arr =
128,121,124,126,128,131,126,127,137,129,128,125
128,124,122,126,128,132,126,127,141,127,130,127
125,116,120,130,127,131,123,122,154,125,128,118
125,115,120,131,128,130,124,121,154,125,127,119
125,115,120,129,128,131,123,122,154,125,128,119
125,115,121,131,128,131,124,121,154,126,127,120
125,121,122,131,129,131,124,123,151,125,129,124
124,115,120,131,127,130,123,121,155,125,128,119
128,129,127,127,129,128,128,128,129,127,129,128
128,121,123,126,128,131,126,127,138,129,128,125
128,126,127,126,128,129,128,128,129,129,128,128
127,123,125,125,129,129,127,127,132,128,129,126
128,121,123,125,128,131,126,128,137,129,128,125
125,121,122,131,128,131,124,123,151,126,129,124
Give the 3rd entry, reading row by row.
A: 124
Give the 1st entry on the diagonal from the top-right corner.
A: 125
Give the fourth entry from the end, reading row by row.
A: 151
The 5th entry in reading order: 128
Give the 1st entry in reading order.
A: 128
Give the third entry on the main diagonal.
A: 120
Give the last entry, reading row by row.
A: 124
Give the largest entry in the first row.
A: 137
The entry just left of the largest entry is 121
The bottom-left entry is 125
Give the smallest entry in the last column.
A: 118
Give the entry directly above the largest entry.
A: 151
The smallest entry in the first row is 121
The 2nd entry on the main diagonal: 124
The entry directly below the largest entry is 129
The smallest entry in the first column: 124
Give the fifth entry from the end, reading row by row.
A: 123
The 2nd entry on the diagonal from the top-right corner: 130
The smallest entry in the last row is 121

[[136 135 115 108 139 133 133 126 139 138 108 107 142 141]
 [139 118 108 117 136 138 132 137 131 139 120 116 131 131]
 [133 126 108 122 137 136 122 131 136 140 123 117 139 127]
 [133 122 116 105 142 130 145 130 132 136 115 110 124 130]
 [111 137 156 157 110 112 110 123 116 113 156 156 124 120]
 [127 128 138 125 133 131 126 126 138 119 137 141 101 105]
 [134 121 107 122 138 136 125 134 134 140 123 117 134 124]
 [122 131 114 140 135 133 104 126 136 135 141 134 129 108]
 [141 127 117 106 136 137 141 130 135 136 106 109 137 146]]
Which number is the smallest entry in the last column?
Answer: 105
The entry directly below 114 -> 117
The first entry on the main diagonal -> 136
The smallest entry in the first column: 111
Which number is the first entry on the diagonal from the top-right corner?
Answer: 141
Which number is the entry just left of the smallest entry?
Answer: 141
Which number is the entry just right of the largest entry?
Answer: 110
Which number is the second entry on the diagonal from the top-right corner?
Answer: 131
The third entry on the main diagonal: 108
The entry just left of the largest entry: 156
Which number is the largest entry in the first row?
Answer: 142
Which number is the bottom-left entry?
Answer: 141
The second smallest entry -> 104
Which number is the entry in the bottom-right corner?
Answer: 146
The entry directly above 145 -> 122
Which number is the second entry on the main diagonal?
Answer: 118
The 2nd entry, reading row by row is 135
Which number is the smallest entry?
Answer: 101
Which number is the third-last entry, reading row by row?
Answer: 109
Which number is the bottom entry of the column that holds the largest entry?
Answer: 106
Which number is the second-last entry, reading row by row?
Answer: 137
Which number is the entry directly above the largest entry?
Answer: 105
The 3rd entry on the diagonal from the top-right corner -> 117
The 5th entry, reading row by row is 139
The fifth entry from the end, reading row by row: 136

A = [[133, 134, 130, 129, 136, 131, 126, 126, 126, 116, 134, 127, 127, 129], [129, 126, 125, 134, 133, 132, 124, 117, 128, 117, 122, 125, 123, 124], [136, 141, 130, 127, 135, 129, 125, 133, 123, 120, 141, 127, 126, 128], [130, 124, 129, 131, 137, 135, 126, 117, 131, 157, 125, 127, 128, 131], [126, 131, 118, 139, 125, 127, 119, 119, 122, 121, 117, 122, 115, 113], [130, 124, 129, 132, 136, 134, 126, 116, 131, 122, 125, 127, 127, 130], [132, 139, 124, 132, 130, 127, 122, 129, 121, 127, 131, 124, 120, 120], [137, 145, 130, 126, 135, 127, 125, 137, 122, 130, 144, 127, 125, 128], [137, 146, 130, 126, 135, 127, 125, 138, 121, 128, 145, 126, 125, 127], [130, 123, 130, 131, 137, 135, 126, 116, 131, 127, 125, 127, 128, 131], [130, 124, 129, 131, 136, 134, 126, 117, 130, 155, 125, 127, 128, 130], [132, 131, 129, 129, 136, 132, 126, 123, 127, 132, 132, 127, 127, 129]]
Find the entry just left of 146.
137
Find the minimum.
113
The entry just left of the largest entry: 131
Find the entry just left of 113.
115

Read these off the grid that follows.
1) Which number is the last entry of the smallest entry's row?
2) Which number is the entry directly above 145?
3) Which number is the entry just right of 122?
4) Which number is the third entry from the end, reading row by row?
5) Which number is the entry in the bottom-left corner?
6) Which number is the entry in the bottom-right corner?
7) Which number is the first entry on the main diagonal?
8) Which number is the largest entry in the last row?
array([[131, 115, 134, 147, 101, 136, 129, 131, 143, 143, 135, 124, 116],
       [132, 115, 130, 147, 119, 132, 129, 122, 143, 145, 143, 116, 116]])
1) 116
2) 143
3) 143
4) 143
5) 132
6) 116
7) 131
8) 147

M =
[[121 140 129 124 119 105]
 [115 124 123 139 135 132]
 [122 123 105 130 132 134]
 [128 128 129 126 126 125]
 [147 140 139 110 114 114]
 [129 125 128 131 132 136]
 [140 123 133 126 133 142]
 [127 130 123 127 128 127]
 [126 119 119 136 138 144]
 [134 126 132 127 129 134]]
The second entry in reading order: 140
What is the first entry in reading order? 121
What is the 3rd entry on the diagonal from the top-right corner? 130
The first entry in the row that holds the largest entry: 147
The smallest entry in the first column -> 115
The entry in the bottom-right corner -> 134
What is the third-last entry, reading row by row? 127
The smallest entry in the last row: 126
What is the entry in the top-right corner? 105
What is the 4th-last entry, reading row by row? 132
The 2nd entry on the diagonal from the top-right corner is 135
What is the entry in the bottom-left corner? 134
What is the third largest entry? 142
What is the largest entry in the last column? 144
The 3rd entry in reading order -> 129
The last entry of the largest entry's row is 114
What is the entry just right of the largest entry? 140
